m =
[[132 132 121 133 125 146 129 123 122 119 124 130]
 [135 133 120 135 124 149 128 123 122 116 124 130]
 [127 124 135 126 128 110 126 133 135 135 133 126]
 [126 130 126 127 129 135 130 126 125 127 125 129]
 [129 129 126 129 127 133 128 127 127 125 127 128]
 [127 127 130 127 129 122 128 130 130 131 130 127]
 [128 128 128 128 128 127 128 128 128 128 128 128]
 [129 126 131 128 127 119 126 131 131 131 131 127]
 [136 133 119 136 123 151 127 122 122 114 123 130]
 [131 126 130 129 126 122 126 130 131 129 131 127]]
Indices start at 0.
The entry just right of the largest entry: 127
Give the entry in the top-left corner.
Answer: 132
The largest entry -> 151
Give the entry just left of the largest entry.
Answer: 123
The top entry of the column that holds the smallest entry -> 146
Give the bottom-right entry.
Answer: 127
The entry at row 0, column 2: 121
The top-right entry: 130
The entry at row 2, column 1: 124
The entry directly below the largest entry: 122
The entry in row 0 and column 1: 132
Give the entry in row 1 and column 0.
Answer: 135
The entry in row 2 and column 0 is 127
The entry just right of the smallest entry: 126
The bottom-left entry is 131
The entry directly above 110: 149
Give the minimum.
Answer: 110

Read these off the grid that follows.
1) Find the top-left entry.
2) Find the first entry in the row that holds the largest entry.
3) Find the fifth entry from the end, reading row by row.
4) Find the entry directly above the largest entry.
5) Find the entry directly above the centre entry.
6) Find the first entry of the smallest entry's row.
7) Find the largest entry in the last column.
8) Find the fourth entry in reading order.
[[131 134 122 133 146 129 130 139 153]
 [155 116 116 154 127 117 119 156 149]
 [119 144 137 120 141 141 140 122 130]
 [113 149 135 115 152 142 143 120 141]
 [116 148 133 118 152 140 141 124 144]
 [120 143 136 122 141 140 139 123 132]
 [126 139 129 127 144 134 135 132 143]
 [117 147 136 119 147 141 141 122 137]
 [129 137 135 129 133 136 136 129 129]
 [129 139 145 128 123 141 139 122 111]
 [127 136 128 129 142 133 134 133 142]]
1) 131
2) 155
3) 142
4) 139
5) 152
6) 129
7) 153
8) 133

A = [141, 133, 123, 142, 143, 129, 130, 147, 153]
The entry just right of 123 is 142
The entry just left of 123 is 133

Read these off the table that follows.
1) Report the entry in the bottom-left corner.
2) Report the bottom-right entry.
3) Report the entry in the top-right corner.
4) Report the bottom entry of the column that holds the largest entry.
5) Report the entry just left of the largest entry.
6) Report the entry in the top-left corner.
7) Report the last entry in the row that holds the largest entry.
8) Report the second largest entry.
[[128 121 134 137 131 133 133 135 136 128 139 128]
 [140 113 133 122 144 135 121 131 131 133 114 128]
 [137 121 136 127 139 132 130 123 136 122 128 127]
 [137 120 134 127 140 133 128 126 134 125 125 127]
 [135 105 141 113 140 123 122 133 139 147 105 125]
 [135 114 138 122 138 128 127 128 138 134 119 126]
 [131 118 137 129 134 129 131 131 139 131 129 126]
 [134 111 138 120 138 127 125 132 137 139 115 127]
 [140 119 131 126 143 137 124 127 131 124 122 128]
 [134 123 138 130 135 130 134 123 139 121 134 126]
 [138 111 135 120 142 131 122 132 134 138 112 128]
 [133 109 140 118 137 124 125 133 140 143 113 126]
 [138 118 132 127 141 136 125 129 132 127 123 128]
 [138 115 134 123 142 133 124 129 133 131 117 128]
 [131 116 137 128 134 129 130 133 138 134 127 127]]
1) 131
2) 127
3) 128
4) 134
5) 139
6) 128
7) 125
8) 144

[[127 135 126 129 142 132 132 133 143]
 [138 130 126 138 134 128 129 140 141]
 [113 149 130 116 157 140 141 123 150]
 [122 144 148 121 127 144 143 116 110]
 [125 142 132 125 145 136 137 129 142]
 [131 138 131 131 139 133 135 133 141]
 [144 126 128 143 125 127 127 142 133]]
Rows and columns are numbered from 0.
The entry in row 0 and column 1?
A: 135
The bottom-left entry?
A: 144
The entry directly below 123 -> 116
The bottom entry of the column that holds the smallest entry?
A: 133
The entry at row 2, column 1?
A: 149
The entry in the top-right corner?
A: 143
The entry directly above the largest entry is 134
The entry at row 1, column 2: 126
The entry in the top-left corner: 127
The entry directly above the smallest entry is 150
The entry at row 2, column 0: 113
The entry just left of the largest entry?
A: 116
The top entry of the column that holds the largest entry is 142
The largest entry?
A: 157
The entry at row 1, column 0?
A: 138
The minimum?
A: 110
The entry at row 1, column 1?
A: 130
The entry in row 0 and column 2 -> 126

arr =
[[111 118 145 137 136 132 138 127 122 129 120 143]
 [120 105 155 133 134 117 130 118 116 123 122 138]
 [112 117 146 136 135 131 137 125 122 126 117 141]
 [115 115 148 131 124 128 128 129 121 130 118 144]
 [115 112 152 132 132 124 133 119 118 122 114 138]
 [120 106 155 132 133 117 131 117 116 122 119 137]
 [116 110 153 132 132 122 132 118 117 122 114 137]]
Indices start at 0.
The entry in the top-right corner?
Answer: 143
The entry just left of 145?
Answer: 118
The entry just left of 134?
Answer: 133
The bottom-left entry?
Answer: 116
The entry at row 0, column 0?
Answer: 111
The bottom-right entry -> 137
The entry directly above 152?
Answer: 148
The entry just right of the smallest entry?
Answer: 155
The entry directly below the smallest entry: 117
The entry in row 2 and column 0: 112
The smallest entry: 105
The entry at row 0, column 2?
Answer: 145
The entry in row 1 and column 0?
Answer: 120
The entry just left of 143 is 120
The entry just left of 125 -> 137
The entry just left of 153 is 110

data = [[132, 125, 127, 133, 131, 112, 131, 117], [137, 115, 112, 130, 150, 115, 110, 126], [130, 115, 136, 123, 122, 111, 127, 132], [139, 114, 112, 131, 144, 109, 111, 126], [133, 118, 146, 119, 123, 109, 121, 135], [140, 119, 106, 122, 148, 112, 113, 127], [141, 114, 111, 128, 144, 108, 109, 128], [142, 116, 111, 132, 145, 109, 111, 129], [131, 122, 127, 131, 128, 117, 137, 120], [129, 124, 128, 131, 127, 117, 138, 119], [132, 116, 143, 122, 125, 118, 125, 131], [137, 116, 111, 131, 152, 117, 109, 125], [128, 115, 136, 124, 124, 109, 129, 133], [132, 118, 144, 120, 124, 119, 122, 131], [141, 117, 107, 125, 152, 112, 114, 128]]
Find the smallest entry.
A: 106
The entry just right of the smallest entry is 122
Find the 3rd smallest entry.
A: 108
Find the 2nd smallest entry.
A: 107
Find the 1st entry in reading order.
A: 132
